Here is a tiny trained network, its code and every weight. The questions are about switching its units off for an input and a target symbol, where a switched-off unit gives its printed mean instead of its output.

import numpy as np


def w(rows, s, z=0):
    codes = np.array(rows[::2]) - 128.0
    scale = np.full(codes.shape[1], s)
    scale[-1] = z or s
    return codes * scale


def norm(h):
    return h / np.sqrt((h * h).mean(-1, keepdims=True) + 1e-5)


def softmax(a):
    e = np.exp(a - a.max(-1, keepdims=True))
    return e / e.sum(-1, keepdims=True)


def log_softmax(a):
    a = a - a.max(-1, keepdims=True)
    return a - np.log(np.exp(a).sum(-1, keepdims=True))


def net(x, mask):
    ids = ['αγδθξστψ'.index(c) for c in x.split()]
    T = len(ids)
    res = E[ids] + P[:T]
    u = 0
    for l in range(2):
        r = norm(res)
        for j in range(3):
            rows = slice(2 * j, 2 * j + 2)
            q, k, v = (r @ M[l][rows].T for M in (Q, K, V))
            z = softmax(np.where(np.tri(T) > 0, q @ k.T / 2**0.5, -1e9)) @ v
            o = O[l][rows]
            res = res + np.where(mask[u + j], z, o[:, -1]) @ o[:, :-1]
        u += 3
    return log_softmax(norm(res)[-1] @ U[:, :-1].T + U[:, -1])


Q, K, V, O = {}, {}, {}, {}
E = w([
[198,89,158],'α',
[141,188,5],'γ',
[72,232,240],'δ',
[202,88,158],'θ',
[85,114,158],'ξ',
[49,118,161],'σ',
[141,193,2],'τ',
[72,115,158],'ψ',
],0.011)
P = w([
[157,157,253],'0',
[153,156,248],'1',
[142,146,229],'2',
[137,139,207],'3',
[131,136,186],'4',
[127,137,163],'5',
[120,135,143],'6',
[118,131,125],'7',
[114,126,108],'8',
[110,120,91],'9',
[106,107,74],'10',
[102,88,63],'11',
],0.0059)
Q[0] = w([
[84,192,153],'L0H0',
[123,141,90],'L0H0',
[130,111,157],'L0H1',
[137,164,153],'L0H1',
[147,160,65],'L0H2',
[103,5,83],'L0H2',
],0.024)
K[0] = w([
[162,216,206],'L0H0',
[149,165,83],'L0H0',
[145,89,104],'L0H1',
[116,91,127],'L0H1',
[41,132,46],'L0H2',
[173,1,76],'L0H2',
],0.018)
V[0] = w([
[188,125,162],'L0H0',
[148,145,160],'L0H0',
[151,154,173],'L0H1',
[177,255,175],'L0H1',
[125,50,237],'L0H2',
[132,53,112],'L0H2',
],0.009)
O[0] = w([
[87,161,148,157],'L0H0',
[90,138,116,165],'L0H0',
[123,179,201,183],'L0H1',
[119,81,233,184],'L0H1',
[165,2,164,254],'L0H2',
[78,79,156,130],'L0H2',
],0.0073,0.0067)
Q[1] = w([
[112,156,138],'L1H0',
[149,152,104],'L1H0',
[122,176,4],'L1H1',
[167,125,148],'L1H1',
[113,104,122],'L1H2',
[153,159,61],'L1H2',
],0.036)
K[1] = w([
[102,134,189],'L1H0',
[68,184,102],'L1H0',
[253,93,38],'L1H1',
[91,71,131],'L1H1',
[150,152,119],'L1H2',
[139,197,219],'L1H2',
],0.019)
V[1] = w([
[104,4,66],'L1H0',
[114,179,75],'L1H0',
[48,139,55],'L1H1',
[102,234,130],'L1H1',
[36,13,98],'L1H2',
[4,194,162],'L1H2',
],0.013)
O[1] = w([
[134,191,218,142],'L1H0',
[58,66,163,2],'L1H0',
[205,138,185,30],'L1H1',
[146,69,210,108],'L1H1',
[175,34,154,208],'L1H2',
[253,143,124,109],'L1H2',
],0.011,0.0096)
U = w([
[51,130,129,167],'α',
[183,196,91,159],'γ',
[167,209,218,163],'δ',
[42,138,129,221],'θ',
[158,65,74,4],'ξ',
[250,106,118,16],'σ',
[186,211,95,201],'τ',
[216,42,56,124],'ψ',
],0.012,0.0038)

Each question gives the input, a string of symbols that net reads in full, and the target symbol t.
The units are the heads (2 rows each of Q, K, V and O). Each row of codes is followed by its name. A weight is (code - 128) times the scale printed after its matrix; where a second scale follows, it is the last column's (O and U).
mask holds one flag per head, layer by layer. A switched-off head (its flag False) gives its mean, the last column of its rows in O, instead of its output. The means were averaged over made-up inputs and are rounded, as every weight is.
A unit's drop is (log p(t) with every unit on - log p(t) with that unit switched off) / (log p(t) with every unit on - log p(t) with every unit switched off).
The circuit of an input: a set's keep is (log p(t) with only the set's units on - log p(t) with every unit switched off) / (log p(t) with every unit on - log p(t) with every unit switched off). Starting from all 6 units, units are removed one at a time, each time the one whose removal leaves the highest keep (on an exact tie, the one counted first), for as long as the keep stays at least 0.8.
units of the circuit, in order: the units of the circuit, biggest drop first
most important unit: the unit with the biggest drop
heads that matter: for each layer, one digit per head in row order, 1 if its drop is at least 0.15 and else 0, layers parted by /
drop of u: that unit's drop, to one decimal
input σ ψ γ ψ σ, target ψ: heads that matter : 011 / 011
input ψ τ σ, target τ: heads that matter : 001 / 111
input ψ θ τ, target θ: most important unit : L1H0
input σ τ γ ψ θ θ γ θ ψ γ σ, target γ: units of the circuit, in order : L0H2, L1H2, L1H1, L1H0
input ψ α ψ σ σ θ ξ σ σ θ θ, target θ: heads that matter : 011 / 101
input ψ σ τ θ, target τ: units of the circuit, in order : L0H2, L1H0, L1H2, L1H1
input γ α τ τ τ α, target τ: units of the circuit, in order : L0H2, L1H2, L0H0
input τ ψ ξ, target ψ: heads that matter : 011 / 111
input γ τ ψ τ σ ψ ψ σ ψ, target σ: heads that matter : 011 / 101
input α θ θ α, target θ: heads that matter : 000 / 011
input σ θ γ, target θ: units of the circuit, in order : L1H0, L0H2
input ψ α ψ ψ ψ ψ, target ψ: units of the circuit, in order : L1H2, L1H1
input τ ψ ξ γ σ τ ξ, target τ: heads that matter : 001 / 110
input γ δ θ θ δ, target θ: units of the circuit, in order : L1H2
input σ τ ξ, target τ: units of the circuit, in order : L1H2, L0H2, L1H1
input ξ ψ ψ ψ ξ, target ψ: heads that matter : 001 / 111
input ψ α θ, target α: heads that matter : 001 / 011
input ψ τ τ ψ σ ψ ψ ψ γ γ θ α, target θ: heads that matter : 010 / 111
input ψ γ ψ, target γ: units of the circuit, in order : L1H2, L0H2, L1H1
input α τ ψ, target τ: most important unit : L1H2
input θ ψ ξ ψ α θ γ α α, target α: heads that matter : 000 / 001
input α ψ θ θ, target θ: heads that matter : 001 / 011
input α θ τ α ψ τ ψ, target τ: heads that matter : 001 / 001
input ψ ψ τ ψ α ψ ψ σ, target ψ: units of the circuit, in order : L0H2, L1H2
input ψ τ θ, target τ: drop of L1H1 : 0.8
